Here is a tiny trained network, its code and every weight. The questions are about switching its units off for an input and a class, where a switched-off unit gives its printed mean instead of its output.

import numpy as np


def w(rows, s, z=0):
    codes = np.array(rows[::2]) - 128.0
    scale = np.full(codes.shape[1], s)
    scale[-1] = z or s
    return codes * scale


def norm(h):
    return h / np.sqrt((h * h).mean(-1, keepdims=True) + 1e-5)


def f(y):
    return y / 2 * (1 + np.tanh(0.7978845608 * (y + 0.044715 * y**3)))


def log_softmax(a):
    a = a - a.max(-1, keepdims=True)
    return a - np.log(np.exp(a).sum(-1, keepdims=True))


def net(x, mask):
    res = np.array(x, float).reshape(1, 3) / 4 @ E
    u = 0
    for l in range(2):
        y = f(norm(res) @ A[l][:, :-1].T + A[l][:, -1])
        res = res + np.where(mask[u : u + 9], y, B[l][:, -1]) @ B[l][:, :-1]
        u += 9
    return log_softmax(norm(res)[-1] @ U[:, :-1].T + U[:, -1])


A, B = {}, {}
E = w([
[2,125,176,134,154,145,45,134,127,132,149],'x0',
[100,179,195,103,112,91,179,196,164,158,45],'x1',
[108,122,27,127,167,159,125,133,211,158,65],'x2',
],0.0091)
A[0] = w([
[166,107,17,120,170,225,140,52,148,95,100,113],'0.n1',
[128,127,81,129,107,126,150,159,144,254,4,58],'0.n2',
[157,97,130,85,146,164,230,114,130,81,87,126],'0.n3',
[111,119,117,149,127,106,88,142,128,197,169,1],'0.n4',
[122,98,180,136,190,158,85,89,93,184,97,142],'0.n5',
[82,177,135,147,99,120,72,129,146,120,135,17],'0.n6',
[48,164,149,139,189,145,67,164,185,167,115,40],'0.n7',
[128,79,137,165,213,155,85,122,142,189,72,213],'0.n8',
[149,145,89,147,153,148,134,152,222,217,132,169],'0.n9',
],0.0081,0.0023)
B[0] = w([
[85,87,88,201,161,139,139,187,95,104,175,254],'0.n1',
[144,158,186,153,160,74,85,123,162,171,47,227],'0.n2',
[97,122,80,116,181,102,126,64,92,101,192,184],'0.n3',
[135,111,120,85,173,129,141,122,154,127,127,132],'0.n4',
[168,193,178,119,105,148,176,40,147,58,127,168],'0.n5',
[116,133,125,50,87,142,94,115,127,59,177,156],'0.n6',
[181,117,127,89,156,158,90,2,123,123,132,227],'0.n7',
[124,160,185,69,48,154,168,178,170,124,138,187],'0.n8',
[103,226,106,135,74,98,27,140,206,172,132,202],'0.n9',
],0.0086,0.007)
A[1] = w([
[193,174,140,87,178,105,89,135,185,230,2,98],'1.n1',
[141,118,59,109,184,105,93,158,131,204,188,40],'1.n2',
[115,134,163,139,96,204,65,125,203,185,28,65],'1.n3',
[171,122,117,130,66,125,161,68,77,138,182,95],'1.n4',
[203,62,161,184,111,132,72,114,72,127,127,45],'1.n5',
[143,209,164,131,81,102,103,144,133,118,159,79],'1.n6',
[72,104,215,95,118,153,185,122,95,115,108,121],'1.n7',
[120,174,55,175,33,175,86,136,179,129,183,87],'1.n8',
[49,153,105,136,140,118,63,160,212,137,130,252],'1.n9',
],0.0078,0.0016)
B[1] = w([
[110,171,23,200,88,32,123,40,192,160,173,254],'1.n1',
[144,140,128,89,164,179,172,192,78,77,140,162],'1.n2',
[163,134,76,164,136,112,152,114,1,130,199,211],'1.n3',
[152,133,179,62,163,89,143,151,124,191,87,206],'1.n4',
[184,108,119,115,115,45,142,103,123,189,71,176],'1.n5',
[131,126,51,190,160,107,142,108,151,138,57,182],'1.n6',
[96,141,110,126,127,185,144,191,170,85,132,186],'1.n7',
[81,46,132,138,114,175,158,191,128,104,56,187],'1.n8',
[175,144,148,85,56,106,89,100,196,216,113,223],'1.n9',
],0.0094,0.0072)
U = w([
[76,45,58,141,90,236,76,220,189,138,103,133],'0',
[214,107,202,56,146,41,143,115,48,222,109,179],'1',
[115,203,67,196,73,33,88,53,178,179,120,224],'2',
[121,15,178,118,135,159,107,105,83,99,118,3],'3',
[78,165,211,181,131,120,174,225,104,37,58,76],'4',
[71,166,229,30,107,218,55,46,144,50,165,185],'5',
[149,59,68,201,203,134,189,183,9,44,194,54],'6',
],0.011,0.0029)

Each question gives the input, the list of numbers given to net, and the class t.
The units are the neurons (one row each of A and B). Each row of codes is followed by its name. A weight is (code - 128) times the scale printed after its matrix; where a second scale follows, it is the last column's (A, B and U).
mask holds one flag per neuron, layer by layer. A switched-off neuron (its flag False) gives its mean, the last column of its row in B, instead of its output. The means were averaged over made-up inputs and are rounded, as every weight is.
A unit's drop is (log p(t) with every unit on - log p(t) with that unit switched off) / (log p(t) with every unit on - log p(t) with every unit switched off).
The circuit of an input: a set's keep is (log p(t) with only the set's units on - log p(t) with every unit switched off) / (log p(t) with every unit on - log p(t) with every unit switched off). Starting from the 12 units with the biggest drops (on a tie, the unit counted first), units are removed one at a time, each time the one whose removal leaves the highest keep (on an exact tie, the one counted first), for as long as the keep stays at least 0.8.
units of the circuit, in order: the units of the circuit, biggest drop first
unit that matters most: the unit with the biggest drop
k most important neurons of layer l: the k neurons of layer l with the biggest drops, biggest first
drop of u: that unit's drop, to one decimal
input [8,-6,8], class 0: units of the circuit, in order : [1.n8]
input [2,-3,-8], class 1: units of the circuit, in order : [1.n1 1.n5]
input [3,5,-4], class 4: units of the circuit, in order : [0.n9 1.n7]
input [-5,3,-3], class 1: units of the circuit, in order : [0.n3 1.n1]
input [-8,-2,5], class 0: units of the circuit, in order : [0.n1 0.n9 1.n8]
input [3,6,-4], class 4: units of the circuit, in order : [0.n9 1.n7]
input [-3,-7,-4], class 1: 2 most important neurons of layer 1 : [1.n5 1.n4]
input [4,2,-7], class 4: 2 most important neurons of layer 1 : [1.n6 1.n9]
input [-5,-6,-4], class 1: 2 most important neurons of layer 1 : [1.n4 1.n5]
input [1,-3,1], class 0: 2 most important neurons of layer 1 : [1.n3 1.n8]
input [6,-7,4], class 0: 3 most important neurons of layer 0 : [0.n1 0.n3 0.n2]
input [0,2,-7], class 4: 2 most important neurons of layer 1 : [1.n7 1.n1]
input [-1,-4,-2], class 1: 2 most important neurons of layer 1 : [1.n5 1.n4]
input [0,3,-6], class 4: unit that matters most : 0.n7
input [1,2,-2], class 4: 2 most important neurons of layer 0 : [0.n2 0.n9]
input [4,-6,1], class 3: 2 most important neurons of layer 0 : [0.n9 0.n1]
input [-8,-3,-4], class 1: drop of 1.n4 : 0.6
input [-6,-6,-1], class 6: drop of 0.n1 : 0.2
input [4,-5,-1], class 5: drop of 1.n6 : 0.0
input [6,-8,0], class 5: drop of 1.n3 : 0.1
input [2,-2,4], class 0: unit that matters most : 0.n1
